Here is a tiny trained network, its code and every weight. The questions are about switching its units off for an input and a class, where a switched-off unit gives its printed mean instead of its output.

import numpy as np


def w(rows, s, z=0):
    codes = np.array(rows[::2]) - 128.0
    scale = np.full(codes.shape[1], s)
    scale[-1] = z or s
    return codes * scale


def f(y):
    return y / 2 * (1 + np.tanh(0.7978845608 * (y + 0.044715 * y**3)))


def log_softmax(a):
    a = a - a.max(-1, keepdims=True)
    return a - np.log(np.exp(a).sum(-1, keepdims=True))


def net(x, mask):
    res = np.array(x, float).reshape(1, 2) / 4 @ E
    y = f(res @ A[0][:, :-1].T + A[0][:, -1])
    res = res + np.where(mask, y, B[0][:, -1]) @ B[0][:, :-1]
    return log_softmax(res[-1] @ U[:, :-1].T + U[:, -1])


A, B = {}, {}
E = w([
[158,55,140,87,51,152,220],'x0',
[64,119,248,137,138,172,156],'x1',
],0.016)
A[0] = w([
[73,145,100,128,190,102,69,91],'neuron 0',
[130,193,144,163,168,52,76,58],'neuron 1',
[110,142,141,188,168,15,46,37],'neuron 2',
[172,115,130,93,20,128,212,21],'neuron 3',
[189,107,133,35,26,169,189,8],'neuron 4',
[84,218,134,168,185,70,95,80],'neuron 5',
[239,129,16,156,128,37,113,151],'neuron 6',
[127,171,108,107,178,179,138,29],'neuron 7',
[135,145,153,125,86,84,198,172],'neuron 8',
[94,189,130,96,127,121,35,39],'neuron 9',
[78,152,254,137,184,223,161,207],'neuron 10',
[199,140,11,77,146,79,119,128],'neuron 11',
],0.0093,0.0012)
B[0] = w([
[175,98,113,69,91,117,105,187],'neuron 0',
[216,107,65,109,99,90,77,193],'neuron 1',
[184,128,59,101,102,85,109,200],'neuron 2',
[163,69,97,123,47,110,57,234],'neuron 3',
[208,117,42,76,62,95,60,245],'neuron 4',
[207,76,99,122,98,117,87,207],'neuron 5',
[40,199,209,202,193,224,209,250],'neuron 6',
[138,96,125,130,137,101,132,136],'neuron 7',
[112,166,155,115,104,79,59,169],'neuron 8',
[154,115,137,105,48,64,97,179],'neuron 9',
[48,252,191,135,254,235,188,247],'neuron 10',
[30,150,203,183,217,189,227,232],'neuron 11',
],0.0082,0.016)
U = w([
[1,154,182,176,192,181,156,255],'0',
[229,83,86,92,34,70,55,1],'1',
],0.0085,0.00096)

Each question gives the input, the list of numbers given to net, and the class t.
The units are the neurons (one row each of A and B). Each row of codes is followed by its name. A weight is (code - 128) times the scale printed after its matrix; where a second scale follows, it is the last column's (A, B and U).
mask holds one flag per neuron, in row order. A switched-off neuron (its flag False) gives its mean, the last column of its row in B, instead of its output. The means were averaged over made-up inputs and are rounded, as every weight is.
A unit's drop is (log p(t) with every unit on - log p(t) with that unit switched off) / (log p(t) with every unit on - log p(t) with every unit switched off).
The circuit of an input: a set's keep is (log p(t) with only the set's units on - log p(t) with every unit switched off) / (log p(t) with every unit on - log p(t) with every unit switched off). Starting from all 12 units, units are removed one at a time, each time the one whose removal leaves the highest keep (on an exact tie, the one counted first), for as long as the keep stays at least 0.8.
circuit, biggest first: the units of the circuit, biggest drop first
top k neurons: the k neurons with the biggest drops, biggest first
drop of u: that unit's drop, to one decimal
input [-7,-8], class 0: circuit, biggest first	neuron 6
input [-4,3], class 1: top 2 neurons	neuron 6; neuron 11
input [2,-2], class 0: top 2 neurons	neuron 1; neuron 5
input [5,4], class 1: top 4 neurons	neuron 6; neuron 11; neuron 4; neuron 3
input [-7,-7], class 0: top 3 neurons	neuron 6; neuron 11; neuron 4
input [-6,-6], class 0: top 4 neurons	neuron 6; neuron 11; neuron 4; neuron 3
input [7,6], class 1: top 2 neurons	neuron 4; neuron 6
input [-4,-5], class 0: top 3 neurons	neuron 6; neuron 11; neuron 4
input [6,-8], class 0: drop of neuron 11	0.4
input [-4,-2], class 1: drop of neuron 10	0.3
